Below are the code and all the weights of a small trained network. Each question names an input and a target symbol and asks about switching units off, where a switched-off unit gives its printed mean instead of its output.

import numpy as np


def w(rows, s, z=0):
    codes = np.array(rows[::2]) - 128.0
    scale = np.full(codes.shape[1], s)
    scale[-1] = z or s
    return codes * scale


def softmax(a):
    e = np.exp(a - a.max(-1, keepdims=True))
    return e / e.sum(-1, keepdims=True)


def log_softmax(a):
    a = a - a.max(-1, keepdims=True)
    return a - np.log(np.exp(a).sum(-1, keepdims=True))


def net(x, mask):
    ids = ['ΓΘΠαμξσ'.index(c) for c in x.split()]
    T = len(ids)
    res = E[ids] + P[:T]
    u = 0
    for l in range(3):
        r = res
        for j in range(3):
            rows = slice(3 * j, 3 * j + 3)
            q, k, v = (r @ M[l][rows].T for M in (Q, K, V))
            z = softmax(np.where(np.tri(T) > 0, q @ k.T / 3**0.5, -1e9)) @ v
            o = O[l][rows]
            res = res + np.where(mask[u + j], z, o[:, -1]) @ o[:, :-1]
        u += 3
    return log_softmax(res[-1] @ U[:, :-1].T + U[:, -1])


Q, K, V, O = {}, {}, {}, {}
E = w([
[203,181,129,149,67,7],'Γ',
[141,141,172,192,100,162],'Θ',
[88,92,31,133,191,91],'Π',
[120,113,179,34,182,159],'α',
[163,163,93,86,12,186],'μ',
[29,198,129,91,195,144],'ξ',
[214,45,71,85,90,139],'σ',
],0.015)
P = w([
[183,187,88,147,213,202],'0',
[139,158,102,153,172,181],'1',
[135,149,111,147,150,166],'2',
[131,140,114,137,129,146],'3',
[118,126,128,127,111,124],'4',
[113,117,129,115,89,111],'5',
[110,109,133,111,76,101],'6',
[107,102,132,107,61,89],'7',
[102,95,137,98,45,76],'8',
[108,88,135,96,34,73],'9',
[109,84,137,88,21,54],'10',
[115,80,142,80,9,43],'11',
],0.015)
Q[0] = w([
[219,217,153,102,142,133],'0.h1',
[166,153,217,84,113,74],'0.h1',
[127,124,51,145,141,31],'0.h1',
[94,41,126,99,193,110],'0.h2',
[87,240,169,97,106,129],'0.h2',
[113,154,133,199,186,6],'0.h2',
[109,119,114,128,118,82],'0.h3',
[85,87,123,128,118,142],'0.h3',
[135,122,90,152,161,132],'0.h3',
],0.015)
K[0] = w([
[156,165,143,121,113,122],'0.h1',
[117,138,187,78,75,110],'0.h1',
[114,119,94,180,129,76],'0.h1',
[103,91,122,39,173,130],'0.h2',
[101,253,188,113,79,148],'0.h2',
[108,183,92,203,182,6],'0.h2',
[102,91,153,116,103,133],'0.h3',
[134,141,138,128,87,65],'0.h3',
[171,144,147,133,137,161],'0.h3',
],0.015)
V[0] = w([
[173,153,141,177,176,165],'0.h1',
[107,161,135,104,91,175],'0.h1',
[143,140,93,156,75,251],'0.h1',
[94,169,120,152,254,169],'0.h2',
[161,110,115,75,164,115],'0.h2',
[90,167,115,122,22,121],'0.h2',
[131,29,208,112,80,159],'0.h3',
[176,212,163,123,49,131],'0.h3',
[118,191,98,20,113,159],'0.h3',
],0.0068)
O[0] = w([
[160,182,157,48,146,76,91],'0.h1',
[111,75,134,169,143,68,122],'0.h1',
[186,188,151,140,96,47,130],'0.h1',
[172,113,166,181,3,129,5],'0.h2',
[130,179,152,129,110,130,164],'0.h2',
[109,84,125,126,233,118,220],'0.h2',
[173,167,216,140,65,112,16],'0.h3',
[187,220,168,112,189,32,165],'0.h3',
[105,186,62,95,121,91,247],'0.h3',
],0.0065,0.0031)
Q[1] = w([
[64,175,113,116,127,140],'1.h1',
[96,123,174,117,112,123],'1.h1',
[96,147,81,81,114,75],'1.h1',
[153,168,106,164,176,158],'1.h2',
[140,119,91,135,87,156],'1.h2',
[134,120,85,138,102,101],'1.h2',
[138,117,86,84,252,191],'1.h3',
[121,128,106,46,106,127],'1.h3',
[106,169,122,157,238,194],'1.h3',
],0.015)
K[1] = w([
[98,124,98,64,158,96],'1.h1',
[108,91,95,168,115,110],'1.h1',
[56,96,154,49,112,112],'1.h1',
[211,172,91,162,202,148],'1.h2',
[117,127,89,145,83,180],'1.h2',
[89,145,126,192,76,171],'1.h2',
[109,43,158,26,92,90],'1.h3',
[72,124,139,144,125,54],'1.h3',
[152,84,195,1,145,156],'1.h3',
],0.013)
V[1] = w([
[98,100,49,166,71,40],'1.h1',
[53,199,165,174,129,191],'1.h1',
[92,84,229,184,94,138],'1.h1',
[100,154,203,230,217,163],'1.h2',
[39,176,133,74,214,127],'1.h2',
[148,114,178,116,148,118],'1.h2',
[99,144,121,130,2,46],'1.h3',
[74,85,120,208,73,21],'1.h3',
[80,156,112,136,91,106],'1.h3',
],0.0067)
O[1] = w([
[172,139,177,234,101,118,160],'1.h1',
[89,246,91,99,100,158,92],'1.h1',
[168,175,103,66,77,52,1],'1.h1',
[101,133,154,113,64,226,35],'1.h2',
[113,107,73,189,89,96,151],'1.h2',
[106,142,96,62,125,165,88],'1.h2',
[83,141,145,193,85,133,137],'1.h3',
[135,170,158,254,77,51,83],'1.h3',
[129,171,155,140,93,130,146],'1.h3',
],0.0071)
Q[2] = w([
[62,92,168,118,209,145],'2.h1',
[70,83,180,83,103,10],'2.h1',
[140,95,105,62,36,134],'2.h1',
[139,48,133,144,93,68],'2.h2',
[13,177,206,121,116,137],'2.h2',
[190,104,171,100,76,128],'2.h2',
[45,82,113,80,221,146],'2.h3',
[115,107,243,50,132,157],'2.h3',
[94,181,171,167,103,138],'2.h3',
],0.011)
K[2] = w([
[75,101,192,186,126,148],'2.h1',
[64,83,154,77,102,36],'2.h1',
[100,115,37,92,182,116],'2.h1',
[120,78,120,123,63,70],'2.h2',
[3,159,175,121,182,156],'2.h2',
[144,90,189,153,90,161],'2.h2',
[86,24,122,101,113,46],'2.h3',
[103,152,40,91,119,104],'2.h3',
[194,135,88,159,91,170],'2.h3',
],0.012)
V[2] = w([
[144,187,99,52,132,151],'2.h1',
[122,81,171,105,183,168],'2.h1',
[175,111,61,135,104,147],'2.h1',
[48,83,116,118,171,171],'2.h2',
[168,126,70,86,169,144],'2.h2',
[147,171,147,186,166,199],'2.h2',
[58,176,141,134,182,105],'2.h3',
[154,166,2,109,108,92],'2.h3',
[162,94,151,123,108,72],'2.h3',
],0.0093)
O[2] = w([
[36,116,167,139,130,96,128],'2.h1',
[128,187,166,152,122,132,166],'2.h1',
[125,146,102,76,88,91,165],'2.h1',
[179,167,106,112,82,109,186],'2.h2',
[144,129,184,196,117,150,254],'2.h2',
[171,40,156,128,146,95,107],'2.h2',
[59,140,152,171,174,90,141],'2.h3',
[137,158,1,160,115,89,197],'2.h3',
[179,146,162,146,123,139,95],'2.h3',
],0.0095,0.0074)
U = w([
[146,148,151,156,184,25,1],'Γ',
[150,151,193,197,27,123,237],'Θ',
[54,20,79,197,69,191,4],'Π',
[66,64,175,63,122,125,139],'α',
[112,154,74,132,254,240,235],'μ',
[70,228,98,138,91,180,42],'ξ',
[184,92,111,81,45,73,161],'σ',
],0.0063,0.0052)

Each question gives the input, a string of symbols that net reads in full, and the target symbol t.
The units are the heads (3 rows each of Q, K, V and O). Each row of codes is followed by its name. A weight is (code - 128) times the scale printed after its matrix; where a second scale follows, it is the last column's (O and U).
mask holds one flag per head, layer by layer. A switched-off head (its flag False) gives its mean, the last column of its rows in O, instead of its output. The means were averaged over made-up inputs and are rounded, as every weight is.
A unit's drop is (log p(t) with every unit on - log p(t) with that unit switched off) / (log p(t) with every unit on - log p(t) with every unit switched off).
The circuit of an input: a set's keep is (log p(t) with only the set's units on - log p(t) with every unit switched off) / (log p(t) with every unit on - log p(t) with every unit switched off). Starting from all 9 units, units are removed one at a time, each time the one whose removal leaves the highest keep (on an exact tie, the one counted first), for as long as the keep stays at least 0.8.
circuit, biggest first: the units of the circuit, biggest drop first
unit that matters most: the unit with the biggest drop
heads that matter: for each layer, one digit per head in row order, 1 if its drop is at least 0.15 and else 0, layers parted by /
drop when u is switched off: that unit's drop, to one decimal
input ξ Π ξ α, target α: unit that matters most : 0.h2
input Γ Π σ μ μ μ Γ Γ Π Θ, target μ: heads that matter : 000 / 000 / 110
input α α Π σ Π, target Θ: circuit, biggest first : 0.h2, 1.h3
input Π Π σ Π Π σ Π, target σ: circuit, biggest first : 0.h2, 2.h1, 2.h3
input ξ Γ μ Π, target Π: circuit, biggest first : 2.h1, 1.h1, 0.h2
input Π μ Θ α α Π α Π μ Γ, target μ: circuit, biggest first : 0.h2, 0.h1
input Π σ α, target σ: heads that matter : 011 / 000 / 110
input α σ Π Θ Π μ, target μ: heads that matter : 010 / 000 / 000
input α ξ Γ α μ Θ σ ξ, target Θ: circuit, biggest first : 1.h3, 2.h2
input α Θ Γ, target μ: heads that matter : 110 / 000 / 000
input σ σ ξ σ, target Θ: circuit, biggest first : 1.h3, 2.h1, 2.h2
input μ μ μ σ, target Γ: circuit, biggest first : 0.h1, 0.h3
input ξ ξ Γ Γ μ, target μ: heads that matter : 011 / 001 / 000
input Π α ξ, target ξ: heads that matter : 100 / 100 / 100
input Γ Γ Γ σ Θ Π ξ Π μ Γ μ α, target μ: unit that matters most : 2.h1
input σ Γ ξ μ Θ μ Γ μ Γ μ μ Π, target μ: heads that matter : 110 / 000 / 110
input ξ Π Γ α Θ μ σ Π, target Θ: heads that matter : 010 / 000 / 000
input α Γ α, target Θ: heads that matter : 010 / 001 / 010
input σ α Π α, target Θ: drop when 2.h3 is switched off : -0.1
input ξ Π Π α Θ α α ξ σ Π σ Γ, target Γ: circuit, biggest first : 0.h2
input Θ σ ξ Θ, target α: drop when 0.h1 is switched off : 0.1
input μ ξ σ ξ ξ Π ξ ξ, target Π: drop when 2.h1 is switched off : 0.2
